Below are the code and all the weights of a small trained network. Each question names an input and a class and asks about switching units off, where a switched-off unit gives its printed mean instead of its output.

import numpy as np


def w(rows, s, z=0):
    codes = np.array(rows[::2]) - 128.0
    scale = np.full(codes.shape[1], s)
    scale[-1] = z or s
    return codes * scale


def f(y):
    return np.maximum(y, 0)


def log_softmax(a):
    a = a - a.max(-1, keepdims=True)
    return a - np.log(np.exp(a).sum(-1, keepdims=True))


def net(x, mask):
    res = np.array(x, float).reshape(1, 6) / 4 @ E
    y = f(res @ A[0][:, :-1].T + A[0][:, -1])
    res = res + np.where(mask, y, B[0][:, -1]) @ B[0][:, :-1]
    return log_softmax(res[-1] @ U[:, :-1].T + U[:, -1])


A, B = {}, {}
E = w([
[66,83,188,195,168],'x0',
[84,44,43,112,92],'x1',
[178,29,178,105,219],'x2',
[108,166,72,81,207],'x3',
[168,136,209,161,150],'x4',
[128,93,2,218,103],'x5',
],0.007)
A[0] = w([
[112,126,193,106,113,96],'neuron 1',
[201,250,174,119,73,237],'neuron 2',
[168,130,52,106,200,93],'neuron 3',
[89,98,85,117,76,240],'neuron 4',
[150,85,127,251,143,254],'neuron 5',
[152,191,84,61,146,159],'neuron 6',
[84,113,178,134,166,184],'neuron 7',
[94,170,60,115,138,95],'neuron 8',
[127,162,161,129,150,119],'neuron 9',
[120,187,192,133,163,153],'neuron 10',
[178,161,137,125,117,133],'neuron 11',
[113,216,172,158,151,212],'neuron 12',
[134,61,194,99,150,96],'neuron 13',
[126,172,174,122,22,126],'neuron 14',
[76,158,91,183,162,225],'neuron 15',
[28,175,101,231,164,145],'neuron 16',
[170,143,89,124,143,177],'neuron 17',
[172,87,140,198,136,183],'neuron 18',
[65,94,108,59,124,200],'neuron 19',
[167,71,112,146,154,141],'neuron 20',
],0.013,0.0036)
B[0] = w([
[167,51,124,172,154,178],'neuron 1',
[22,188,64,194,182,255],'neuron 2',
[79,115,208,105,168,199],'neuron 3',
[126,228,92,129,164,228],'neuron 4',
[100,132,128,37,13,243],'neuron 5',
[109,88,154,65,167,221],'neuron 6',
[170,180,178,74,154,201],'neuron 7',
[194,118,152,108,178,203],'neuron 8',
[99,179,132,136,173,169],'neuron 9',
[117,155,132,143,253,210],'neuron 10',
[80,139,101,137,108,165],'neuron 11',
[121,195,71,140,195,215],'neuron 12',
[254,86,149,130,169,217],'neuron 13',
[66,56,122,159,183,196],'neuron 14',
[161,90,85,53,118,200],'neuron 15',
[175,132,6,74,159,209],'neuron 16',
[89,136,184,89,106,177],'neuron 17',
[114,152,159,99,20,202],'neuron 18',
[134,182,78,133,159,210],'neuron 19',
[64,158,193,100,92,188],'neuron 20',
],0.018,0.0094)
U = w([
[129,173,33,117,150,225],'0',
[196,99,128,233,116,4],'1',
[235,171,151,190,160,63],'2',
[60,113,156,143,254,169],'3',
[210,80,182,98,206,179],'4',
[130,76,201,119,71,170],'5',
[128,33,142,195,200,35],'6',
],0.0081,0.0029)

Each question gives the input, the list of numbers given to net, and the class t.
The units are the neurons (one row each of A and B). Each row of codes is followed by its name. A weight is (code - 128) times the scale printed after its matrix; where a second scale follows, it is the last column's (A, B and U).
mask holds one flag per neuron, in row order. A switched-off neuron (its flag False) gives its mean, the last column of its row in B, instead of its output. The means were averaged over made-up inputs and are rounded, as every weight is.
A unit's drop is (log p(t) with every unit on - log p(t) with that unit switched off) / (log p(t) with every unit on - log p(t) with every unit switched off).
The circuit of an input: a set's keep is (log p(t) with only the set's units on - log p(t) with every unit switched off) / (log p(t) with every unit on - log p(t) with every unit switched off). Starting from the 12 units with the biggest drops (on a tie, the unit counted first), units are removed one at a time, each time the one whose removal leaves the highest keep (on an exact tie, the one counted first), for as long as the keep stays at least 0.8.
units of the circuit, in order: the units of the circuit, biggest drop first
k most important neurons: the k neurons with the biggest drops, biggest first
drop of u: that unit's drop, to one decimal
input [-3,7,-2,6,-7,-1], class 3: units of the circuit, in order -> neuron 3
input [7,8,6,-4,3,-3], class 5: units of the circuit, in order -> neuron 5; neuron 18
input [-6,-3,5,0,-3,3], class 5: units of the circuit, in order -> neuron 10; neuron 2; neuron 12; neuron 16
input [5,-8,-2,7,-4,2], class 0: 3 most important neurons -> neuron 16; neuron 15; neuron 14
input [-6,1,-1,7,6,8], class 3: 3 most important neurons -> neuron 3; neuron 13; neuron 7
input [-1,-4,8,-3,7,-2], class 4: 2 most important neurons -> neuron 13; neuron 4
input [1,-2,-8,-3,-6,-4], class 3: 2 most important neurons -> neuron 14; neuron 5
input [-8,6,0,1,1,8], class 3: 2 most important neurons -> neuron 3; neuron 16
input [-8,3,8,4,-2,-7], class 4: 2 most important neurons -> neuron 2; neuron 13
input [2,8,8,-3,6,-3], class 4: 2 most important neurons -> neuron 13; neuron 7
input [4,5,2,7,1,-7], class 4: drop of neuron 2 -> 0.3
input [0,0,7,-7,7,-3], class 4: drop of neuron 13 -> 1.3
input [-7,-3,4,-2,-2,4], class 5: drop of neuron 12 -> 0.2
input [-7,4,-7,-6,-5,-3], class 3: units of the circuit, in order -> neuron 14
input [6,-3,4,0,-7,-7], class 4: 2 most important neurons -> neuron 13; neuron 2
